The symbols move the elements like this.
q73 z q955
q73 g q52
q433 z q413
q433 g q292
q777 z q218
q777 g q229
q42 z q229
q42 g q218
q22 z q931
q22 g q755
q233 z q878
q233 g q403
q21 z q349
q21 g q166
q451 z q21
q451 g q438
q52 z q60
q52 g q73
q931 z q192
q931 g q948
q350 z q483
q350 g q569
q569 z q912
q569 g q350
q941 z q275
q941 g q649
q921 z q926
q921 g q70
q923 z q292
q923 g q413
q691 z q451
q691 g q307
q948 z q755
q948 g q931
q349 z q42
q349 g q11
q70 z q695
q70 g q921
q89 z q403
q89 g q878
q11 z q166
q11 g q349
q306 z q70
q306 g q926
q275 z q948
q275 g q192
q292 z q941
q292 g q433
q483 z q921
q483 g q695
q166 z q438
q166 g q21
q218 z q11
q218 g q42
q912 z q777
q912 g q641
q429 z q89
q429 g q966
q438 z q307
q438 g q451
q776 z q691
q776 g q590
q966 z q22
q966 g q429
q955 z q923
q955 g q107
q649 z q433
q649 g q941
q60 z q306
q60 g q935
q229 z q641
q229 g q777
q641 z q350
q641 g q912
q107 z q52
q107 g q955
q935 z q73
q935 g q60
q403 z q479
q403 g q233
q192 z q649
q192 g q275
q413 z q107
q413 g q923
q878 z q966
q878 g q89
q479 z q776
q479 g q180
q695 z q569
q695 g q483
q926 z q935
q926 g q306
q590 z q180
q590 g q776
q307 z q590
q307 g q691
q755 z q429
q755 g q22
q180 z q233
q180 g q479

The rows follow the links: the fewer symbols apart two elements are, the more alike their rows tend to be.

Each row is also shifted at random along 2 hidden directions that mean nothing.

Some elements, each with a row of numbers:
q42 -> [   3  167  117   39  -60  100  -11  -41  -31  136  -12  -40 -112 -156   -6   27    4   30   40  166  -21   28  -56  -31  -74   -4  123   31 -101    6    7   -2  -60  -46  -37  -53  -95  168  -58   50   35  -85   17  -24   82  -24 -148   29  -52  -59  -85  -34  -74   81  -36   95   15  160    5 -100   20  -16 -103  -16  -13  -14  -41   40  -88]
q413 -> [  22 -169   60   74   17  -41    6  113  -83  -67  -68  150  126   -9  -26   44 -131    5 -100 -183   98 -157  -60  -26   73  -33  -72   79  138  -39  -20   -5  -13  -56    5    5 -139  -88   14  -90   -8  -12  -27  -76 -108  -81   44 -122  -29   -4  -63  -52   76   11  -74  -90   54  -77   53   15   36   49   74   53  -36    4  -61 -131   79]
q931 -> [ -32 -200  -25  -70   58   40  -83   75  118    7    2   91  -15  -48   78   14  -64 -163 -182  -58   15  -38   42   30  -47   49  -56   28   85   35  -64   40  138  -55   -4   46  -81 -164   51 -125  -24 -109  101   28   -1  -25  141 -132  145 -113  -77 -123  -47   16  -38   -6  126  -50   37  -81 -130 -109    3  -54   61    9    7  -65  -98]
q275 -> [ -14 -103  -61  -66 -108   37  -98   -8   82  -86    1  104  -27  -50   74  -15 -105  -74  -73    4   55   38   87  -84  -95 -132 -202   21  -45   35  -12   74  -81  -53   20   24  -40   -3   71   98  119  102  -10   56   19   49 -159  -41  136   -3   58  -99  -67    6   39  -35   33  -15  -37  -10   19  -52  -23  -65  129  181  -54  201   89]
q292 -> [ -36  -60 -178  -77  -31  -41  -82  -56   66  -74   67  -10  -43  -59   51  -47   29 -146  -14   46    4   75  170  -62 -135  -84 -202  -91  -81   25  -23   88 -105   17   32   44  -12  -16   39  180   64   66   53   79   76   83  -15   17  165   18   68  -54  -57  -43   64  -15    9   33  -40  -35  -51  -38    0  -39  127   99    3  214   20]
q755 -> [  16 -138  -15  -48  -72   30  -68   22   -9  -70  -26  119   39   54   33   -8 -186   12  -47  -78   94  -21   35 -116    1  -86 -129   68  -46    6  -12   33  -21  -22   44  -11  -39   -7   76   33   93  125  -53    3  -60   22 -179  -75   28  -45   13  -19  -24   -7  -42  -53   -6  -46  -25   23  131   -5   31  -32   49  126  -96   91  127]
q935 -> [ -33  -14  -94   72   62  -99   80   36  -26  -97  -10  -30    1   54  -38   51  134 -123   32   46 -106   -5   26  117   45   -7   55 -134  127  -44  -57   51    0   76   19   33   93  -95  -33   25  -99  -13   51  -71   11   -7  151   87   61  172   39  -57   38  -68   81   -9   -2 -105   38   59 -160   37   20  110  -56  -25   12   34   62]
q451 -> [   9  108   48  -85   79   21  -38  -27   11  142   52  -69    8   -1   -1 -122   61  148  -22  -90   66   10  -24   22   39  169   46   49  -69   21   80 -119   88  -46  -18  -22  -44   -2  -44 -106   17  -45   64  121  -26  -12  171  -87 -102 -146  -29  157  -13    2  -11   67   15  102  -56  -14   14  -29  -16  -55   29 -161   90 -254 -211]
q180 -> [  -3   33  -67  -22   47    6   96    8   22   24  -31  -76  -36  160  -31  -31   52 -160   51  120 -136    9   11  110   23   42  152  -97  -28  -18   31   27   97   98   31    2  171 -112  -31  -43 -121    6  -22    4   -3    8  108   49   37   28   20    5   -5  -83   72   25  -52 -108  -22    2 -128  -26    8   14  -50  -31   18   36  -13]
q218 -> [  20   79  166  -40  -59   18   49  118   72   40   29   76   11   12   64  109   63  197   35   40   11  127  -71  106   74   27  117  159   16   45   10  -25  103  -22  -54   44  -16   57   -8 -121   32  -42  -36   27   79   24 -102    0  -38  -62  -96  -59  -42  193  -22   22    9   13   -3   49   57 -104 -109  -30  -64   -1   98  -46  -81]
q948 -> [  21 -131  -36  -40  -49   12  -84   30   41  -49   -4  102   22    0   73  -40 -161  -14  -72  -81   77   -2   91 -107  -62 -124 -196   76  -17   39  -38   53    9  -43   45   27  -31    3   76   52  112  108  -47   38  -60    6 -148  -61   90  -49   51  -45  -37   29    2  -55   29  -48  -22   23   76  -23  -26  -39   83  138  -61  106   92]
q349 -> [  32  205   58  -13  -19   62  -16 -213  -39  151  192 -131 -107  -92   92 -159  -27   89   33   84   52  135   79  -87  -57   17   68  -68 -204   61    9   13   26  -87   23  -32  -66  168  -99  121  126  -53   34  155   42    9  -45   37 -100 -157  -49  111  -27    5  -99   77   16  193 -119 -102   46  -31 -176  -31    8   33   47   51  -66]
q776 -> [  -7   42   13  -66   44  -18  -38   62  -15   74  -24  -33   67   90  -99 -110   -8  140  -58 -172   53  -84  -67   19   91  143   23   70  -42  -41   89 -131   72  -17   19  -48    9  -20   -7 -119  -34    0  -28   20  -74   -7  155 -104 -130 -129   40  175   75  -41    7  -24  -31   12  -36   53   70   15   77   -4  -10 -186   27 -264 -114]
q21 -> [ -11  138   65  -93    5   41  -57  -97   13  121   -1  -88  -35  -65   20  -90   51  106  -50   28   91   40  -65   20  -24  106   74   18 -115   40   73  -77    1  -33  -47  -47  -46   77  -18    2   36  -49   64   54   42  -21   57  -27  -89 -133  -24  122  -23   42  -46   95   -6  139    4  -71   30  -13  -21  -43   33 -115   41 -136 -154]
q923 -> [ -59  -61 -157  -51   20  -30  -52    6   81  -49  -38   12  -14  -36  -13    4  118 -133  -48   13  -45    1   67   53  -79  -31 -150  -45   69   14  -19   11  -76   52   35   63   12 -110    5   20  -29   12   55  -10   52   65  101  -35  157   52   31  -84    0   -6  140   12   35  -19   42   -8 -159  -88   37  -57  111   21   51   64  -87]
q60 -> [ -32   55 -130   95  -89  -33  -69  -92 -148  -77 -182   10   -4 -136 -183   38   -1   24   59  -29   35 -175 -185 -117  -95  -98 -112  -80  -29 -133   68  -79 -308   58  -43 -111  -18   87   41  220  -21   57 -118 -157   -6  -10 -141   51 -127  177   64  103   94  -74   20  -42  -90   77   21    6   90  142  158   97   49  -65 -142  -76   91]
q590 -> [ -13   55  -13   43  -50    4   89    3  -22   29 -116  -76  -61  146  -85   72   66 -160   90  167 -199  -13  -60   69   -5  -36  189  -73  -34  -21   20   13   25  162   22  -92  220  -23    8   10 -161   21  -80  -76   12    0  -46  129   39   85   13   15   27  -94   47   35 -121  -84   34    7  -82   40   40   44  -96   24  -62  108   86]

Where do the symbols, taken in turn from left to right, take each start?
Answers are names.
[ -46  -78 -122  -66  156 -102  -15   95  123  -63   71    3   74   73   62  -26  133  -52  -81  -62  -42   67  151  158   52   74  -66  -63  158    5  -32   -5   87  -28   10  145   55 -166  -20 -100  -27  -46   62   84    1   59  268  -32  115   39   39  -35   -8  -40   81  -38   83  -76   18   68 -172 -105   36  -33   21  -45   77  -54 -107]
z g => q413
[  59   70  100   61  -37   27  159   13  -26   45   45  -31   -9  126   49   40  -18   11  142  137 -117   97   41   31   94  -23  180    4   13   12   -9   39  124   51    2   15  135   66  -29  -31  -10   40  -73   19    1   23  -89  103  -33   39   -3   15   15   29  -48   15  -76  -68  -32   60   46    5  -76   16 -114   82   31  129   92]
g g => q438
[ -21    5   34  119  108  -88  145   80  -24  -66    9  -24   63   93  -23   99  122  -60   45  -17 -103  -10   41  169  125   31  123  -65  195  -45  -53   33   79   -2  -10   81   58 -121  -68  -97  -87  -67    3  -63   18   12  165   66    6  122  -29  -73   92   -3    0  -21   39 -138   79   76 -137   26   42   92 -125  -38   35  -52    5]
g g => q926
[ -38 -142  -82 -114  -36  -19 -120  107  144  -83  -51   94   15  -47   48   19   14  -69 -120  -67   67   26   81   17  -53  -23 -161   53   61   33  -11   13    0  -21    9   65  -38  -94   85   -3   33   16   36   37   20   50    7  -87  172  -30   20 -114  -16   48  104  -44   66  -58   26   15  -70 -133   72  -53   94   68    6   38  -47]
g z z => q413
[  23   44  195   -9  -43    8  106  137   51   28  -27   49   11   52   32  135   20  133   56   84  -11  130  -69  100   96   43  197  155   37   32  -25  -16  150    3  -32   48   51   63   -1 -108    9  -90  -49  -13   58   13  -77   12  -34  -23  -45  -32  -14  136  -13   32   -1   -6   33  102   72  -62  -61  -27 -135   13   88   10  -54]
g g => q11
[   4  -16   89  105   79  -70  162  115  -56  -38   -2  -22   39  101   -7  126  115  -10   27   30  -92  -22  -17  155  132   35  188  -26  199  -46  -80   27   91   36  -22   67   20  -98  -38 -143 -125 -112    8  -73   19  -35  107   65  -16  111  -51 -124   69   29  -14    8   61 -113  103   67 -134    4    1   95 -138  -27   24  -40   -9]
z z z => q73
[  32    1   18  -71    8   18  -54   92  -22   26  -89   45   77  103 -138  -19  -32  131  -26 -180   43 -112 -104    1   84  100  -13   44    8  -41   79 -124   23   -5    6  -75    7  -13    9 -114  -48   85  -59   -8 -100  -21  132  -80 -116  -80   32  133   69  -71  -11  -33  -64  -77  -27   55  104   70  100   51  -18 -148   -9 -287  -43]
g g => q479
[  74   20  187   12   34   12  155  125   34   15   43   73   10  171  102   63    1  114   43   20  -46  114    0  149  165   54  226  119   96   34  -69   20  231  -10  -22   87   75   18  -20 -162  -13  -26  -43   42   -9   23  -17   23  -50  -10  -60  -51  -10  109  -42   17   12  -82    8   96   23  -87  -94  -32 -153   35   89    4  -23]
g z g => q11
[ -35  145   -8  -70  -23   -5  -95  -24   52   40  -39  -24  -51 -135  -68   44  176  186   47    7   62   52  -83   42  -43   11  -51   76  -31   -1   56  -80 -128   21  -37   -2  -56   91  -16   85   36  -12   23    0   76   46  -69   -5  -77   28   43   41  -22  112   72   22   -9  162  -21  -10   27  -31   -5  -57   43 -112   75  -76 -138]
z z z => q218
[  39  138  113  -27  -77   34  -12  -43   47   63    0  -17  -61 -118   46   68   82  166   55  113   31  149  -28    2    8  -38   16   49  -92   25   -6    1  -27  -25  -54   -5  -14  168    3   51  109   18   -6   59   75   87 -219   29  -51  -50   30  -13  -55  148   20   27  -22  134  -30  -24  103  -26 -135  -44   26   27   60   83  -60]
g g z => q218
[ -13  196  -46  -38    8  -37  -64 -178    4   36  164 -106  -33  -85  -14 -103  103  177   69  -25   89   99   46 -102  -39  -24 -117  -68 -137  -22   24  -29 -115  -67   33  -12  -33  136  -49  170  104   88   35  103   76   85  -19   71 -112   26  110  127  -10    5   10    0  -32  195 -134   17  123   26  -57  -15  104  -65   80  -11  -37]
g g g => q483
[  49   91  162   95  -33   39   85  -51  -78   70   25  -14  -38  -61   61   57  -24    1   85  156  -23   54  -18  -23   18  -55  177  -13    0   41  -87  110   26  -11  -35  -11  -70  144  -85   19   -4 -110    0  -29   29  -52 -141   79  -56   10 -111  -87  -36   92  -83   88   39   60   50  -73  -11    6 -143   43 -111   73  -17  143   33]
z g => q569
[ -44  -68  -82  -45   73   11  -52  -25   64   12  154  -42  -19   21  144 -151  -55 -163 -121  -42   -8    9  172  -28  -79   44  -50  -41  -36   62  -29   75  110  -62   71   47  -45 -128   20  -26    7  -59  104  128  -17  -15  158  -60  167 -125  -14  -39  -63  -81  -22    0   86  -15  -39 -109 -108  -72  -36  -74   74   76   34   72  -58]
z z g => q275
[ -26   74  -26  -61  102  -37  -68   -1   45    6   72  -34   84  -35  -67  -42  141  209   36 -189   98   14    4   50   59  134 -121   36   29  -38   29 -128  -29  -90  -11   26  -42    2  -47   26   34   35   19   40    6   61  177  -25 -112   39   46  103   82   20   39  -43   43  112  -52  102   67   -3    7    4   42 -175  116 -269 -139]
g g => q70
